Here is a tiny trained network, its code and every weight. The questions are about switching its units off for an input and a target symbol, where a switched-off unit gives its printed mean instead of its output.

import numpy as np


def w(rows, s, z=0):
    codes = np.array(rows[::2]) - 128.0
    scale = np.full(codes.shape[1], s)
    scale[-1] = z or s
    return codes * scale


def f(y):
    return y / 2 * (1 + np.tanh(0.7978845608 * (y + 0.044715 * y**3)))


def softmax(a):
    e = np.exp(a - a.max(-1, keepdims=True))
    return e / e.sum(-1, keepdims=True)


def log_softmax(a):
    a = a - a.max(-1, keepdims=True)
    return a - np.log(np.exp(a).sum(-1, keepdims=True))


def net(x, mask):
    ids = ['ΠΦαβγετω'.index(c) for c in x.split()]
    T = len(ids)
    res = E[ids] + P[:T]
    r = res
    for j in range(3):
        rows = slice(3 * j, 3 * j + 3)
        q, k, v = (r @ M[0][rows].T for M in (Q, K, V))
        z = softmax(np.where(np.tri(T) > 0, q @ k.T / 3**0.5, -1e9)) @ v
        o = O[0][rows]
        res = res + np.where(mask[j], z, o[:, -1]) @ o[:, :-1]
    y = f(res @ A[0][:, :-1].T + A[0][:, -1])
    res = res + np.where(mask[3:19], y, B[0][:, -1]) @ B[0][:, :-1]
    return log_softmax(res[-1] @ U[:, :-1].T + U[:, -1])


Q, K, V, O, A, B = {}, {}, {}, {}, {}, {}
E = w([
[135,89,80,61,133,110,139,126,143,113,104,165],'Π',
[52,163,120,61,113,122,50,147,103,120,217,197],'Φ',
[167,118,37,121,107,173,113,125,159,34,116,88],'α',
[84,214,89,139,110,150,90,92,109,173,122,141],'β',
[136,132,66,50,184,192,99,153,190,168,136,53],'γ',
[151,186,83,118,203,132,205,68,182,42,113,77],'ε',
[91,112,78,52,135,135,188,112,57,65,83,185],'τ',
[81,94,154,120,110,117,17,107,146,100,204,4],'ω',
],0.019)
P = w([
[112,84,125,143,81,114,167,245,111,162,159,99],'0',
[131,121,145,97,124,188,91,88,210,123,106,161],'1',
[174,102,121,144,160,84,168,94,73,170,139,108],'2',
[107,94,142,137,95,128,114,78,200,140,74,95],'3',
[98,109,80,127,93,68,133,50,72,80,159,87],'4',
[97,81,193,172,84,136,143,123,148,72,71,135],'5',
[147,200,141,134,129,126,175,70,95,46,228,179],'6',
],0.013)
Q[0] = w([
[113,139,198,112,111,177,120,192,161,100,104,116],'h0',
[173,147,84,72,157,151,113,64,13,101,145,127],'h0',
[143,106,155,151,72,101,167,118,146,99,177,125],'h0',
[174,85,173,140,93,85,129,130,168,218,160,118],'h1',
[84,76,37,172,139,133,68,67,181,139,132,167],'h1',
[92,151,109,217,55,103,165,115,163,189,208,116],'h1',
[139,128,202,131,167,177,122,125,152,130,108,175],'h2',
[136,75,171,145,88,134,146,179,28,110,158,113],'h2',
[89,2,144,205,64,156,54,144,167,106,101,153],'h2',
],0.0074)
K[0] = w([
[212,191,56,97,154,166,52,144,112,134,162,177],'h0',
[96,131,205,127,28,101,146,62,41,120,128,77],'h0',
[156,170,190,110,129,118,154,110,66,104,110,182],'h0',
[192,134,130,148,136,218,144,165,146,184,232,119],'h1',
[117,82,97,152,229,123,130,83,170,182,72,68],'h1',
[158,57,147,113,136,83,114,146,139,104,167,90],'h1',
[95,117,99,179,115,221,113,253,139,110,106,222],'h2',
[181,136,188,186,62,115,69,135,136,162,85,45],'h2',
[193,125,81,51,143,93,62,133,115,198,144,120],'h2',
],0.0074)
V[0] = w([
[148,168,78,108,120,118,129,179,230,190,137,157],'h0',
[107,68,156,177,133,136,48,60,193,86,121,131],'h0',
[105,115,111,135,71,214,119,90,84,138,103,167],'h0',
[96,148,74,169,201,106,119,67,250,174,132,64],'h1',
[155,250,135,150,71,34,66,157,178,89,50,178],'h1',
[170,181,174,129,176,147,113,116,127,217,201,160],'h1',
[111,140,144,255,145,111,183,113,100,45,145,120],'h2',
[116,167,119,33,179,53,151,82,120,82,133,159],'h2',
[102,93,95,138,108,162,126,196,136,79,76,193],'h2',
],0.0071)
O[0] = w([
[1,148,131,118,92,227,130,174,137,89,126,171,153],'h0',
[190,114,169,156,146,93,89,205,215,200,105,115,137],'h0',
[150,192,171,107,87,111,183,100,168,92,145,166,127],'h0',
[153,198,171,166,164,154,189,209,123,57,102,154,254],'h1',
[140,104,132,148,46,175,105,180,118,207,152,85,41],'h1',
[185,196,182,100,103,88,86,182,84,74,50,153,26],'h1',
[95,78,162,132,133,222,95,114,41,103,183,44,89],'h2',
[124,111,186,94,118,141,193,187,51,94,80,146,215],'h2',
[86,99,140,117,121,84,48,86,120,23,98,125,115],'h2',
],0.007,0.0065)
A[0] = w([
[129,163,68,130,97,53,110,104,57,142,205,94,107],'n0',
[123,112,126,62,174,179,97,191,216,88,123,96,154],'n1',
[125,116,51,178,158,77,177,137,139,118,177,200,125],'n2',
[161,184,221,153,191,72,57,187,167,92,89,118,3],'n3',
[63,180,112,208,98,72,142,161,112,220,206,139,113],'n4',
[212,122,83,194,170,45,121,151,95,145,196,91,109],'n5',
[137,59,145,131,139,148,145,153,89,33,106,220,190],'n6',
[111,164,116,142,98,129,69,87,214,169,40,106,84],'n7',
[125,140,107,150,72,188,30,163,238,110,87,187,67],'n8',
[96,209,73,109,84,198,100,219,173,166,158,94,154],'n9',
[139,111,112,124,195,82,159,221,41,128,254,94,140],'n10',
[158,92,218,153,50,121,135,143,209,181,63,217,141],'n11',
[93,71,116,190,92,146,195,95,108,180,92,208,48],'n12',
[78,173,148,117,58,90,105,199,98,144,142,172,119],'n13',
[173,223,165,179,158,106,144,133,153,66,135,112,101],'n14',
[44,124,166,38,132,136,87,160,140,110,57,164,52],'n15',
],0.0073,0.0033)
B[0] = w([
[204,109,207,120,133,110,165,64,128,57,39,113,175],'n0',
[168,121,111,164,186,75,169,37,122,112,104,174,254],'n1',
[132,142,139,183,177,214,86,171,144,53,87,128,184],'n2',
[97,16,50,200,122,166,84,99,130,80,86,111,163],'n3',
[247,72,146,87,59,128,154,86,219,155,162,94,156],'n4',
[110,76,238,103,233,140,174,156,106,157,104,199,170],'n5',
[147,193,28,140,65,133,120,182,111,171,164,123,218],'n6',
[122,147,164,172,83,170,82,110,98,162,120,57,163],'n7',
[206,93,180,151,100,81,115,94,51,201,184,119,206],'n8',
[137,155,162,168,193,125,148,179,143,127,152,111,208],'n9',
[97,160,171,127,82,247,113,80,84,134,102,97,210],'n10',
[58,133,132,92,93,74,139,77,2,38,77,102,151],'n11',
[133,99,184,175,111,147,128,154,160,138,93,141,150],'n12',
[126,133,96,140,149,101,177,213,167,157,199,117,153],'n13',
[106,81,174,165,160,110,161,210,173,179,157,158,204],'n14',
[85,67,108,122,81,120,151,138,79,200,97,157,202],'n15',
],0.0069,0.01)
U = w([
[58,76,76,119,107,190,114,105,190,189,92,121,2],'Π',
[95,94,156,114,130,49,132,138,91,137,210,138,109],'Φ',
[81,87,124,210,162,79,50,104,96,53,180,86,89],'α',
[255,159,92,168,59,96,142,80,156,148,153,100,136],'β',
[104,237,112,124,190,104,106,119,196,69,135,166,229],'γ',
[109,191,111,207,102,199,72,125,44,183,113,62,226],'ε',
[142,146,140,85,131,56,128,35,45,68,94,127,122],'τ',
[176,46,238,129,179,98,122,136,76,123,90,171,67],'ω',
],0.0066,0.0025)

Each question gives the input, a string of symbols that net reads in full, and the target symbol t.
The units are the heads (3 rows each of Q, K, V and O) and the neurons (one row each of A and B). Each row of codes is followed by its name. A weight is (code - 128) times the scale printed after its matrix; where a second scale follows, it is the last column's (O, A, B and U).
mask holds one flag per unit, heads first, then neurons. A switched-off unit (its flag False) gives its mean, the last column of its rows in O or B, instead of its output. The means were averaged over made-up inputs and are rounded, as every weight is.
A unit's drop is (log p(t) with every unit on - log p(t) with that unit switched off) / (log p(t) with every unit on - log p(t) with every unit switched off).
The circuit of an input: a set's keep is (log p(t) with only the set's units on - log p(t) with every unit switched off) / (log p(t) with every unit on - log p(t) with every unit switched off). Starting from the 12 units with the biggest drops (on a tie, the unit counted first), units are removed one at a time, each time the one whose removal leaves the highest keep (on an exact tie, the one counted first), for as long as the keep stays at least 0.8.
circuit, biggest first: the units of the circuit, biggest drop first
most important unit: the unit with the biggest drop
k most important neurons: the k neurons with the biggest drops, biggest first
which heads matter: for each layer, one digit per head in row order, 1 if its drop is at least 0.15 and else 0, layers parted by /
input Φ Φ γ Φ ω β α, target ω: circuit, biggest first -> h0, n5
input ω ω ε ω τ τ γ, target τ: which heads matter -> 011
input ε γ τ τ, target Π: which heads matter -> 010
input β β ω Π τ Π α, target τ: 2 most important neurons -> n0, n14
input Φ Φ α α τ β ω, target ω: 3 most important neurons -> n5, n0, n6
input β ε Φ, target ε: circuit, biggest first -> n10, n1
input β γ Π ε β τ Φ, target τ: which heads matter -> 111
input ε ε γ, target ε: which heads matter -> 101
input γ γ α γ α, target γ: most important unit -> h1
input Φ α γ γ, target ω: circuit, biggest first -> h1, n8, n1, h0
input γ β β β ω Π, target τ: which heads matter -> 000
input α α Π α β, target β: circuit, biggest first -> n4, h1
input ω γ γ γ γ, target γ: 2 most important neurons -> n8, n15
input γ ω β ε α α β, target β: circuit, biggest first -> n4
input ω α α, target ω: circuit, biggest first -> n5, h0
input τ γ α γ ε Π, target τ: which heads matter -> 001
input γ Φ ε γ α τ ε, target τ: which heads matter -> 111
input γ Φ ω, target ω: circuit, biggest first -> n5, h0
input Φ τ α, target τ: which heads matter -> 111
input Π ω ε Φ α, target ε: most important unit -> h2
input β β Φ, target β: circuit, biggest first -> n4, h2
input ω γ ε Φ ε ω Φ, target ω: circuit, biggest first -> h0, n5
input γ β Π γ β, target γ: which heads matter -> 010
input γ ω α β γ γ Π, target γ: which heads matter -> 000
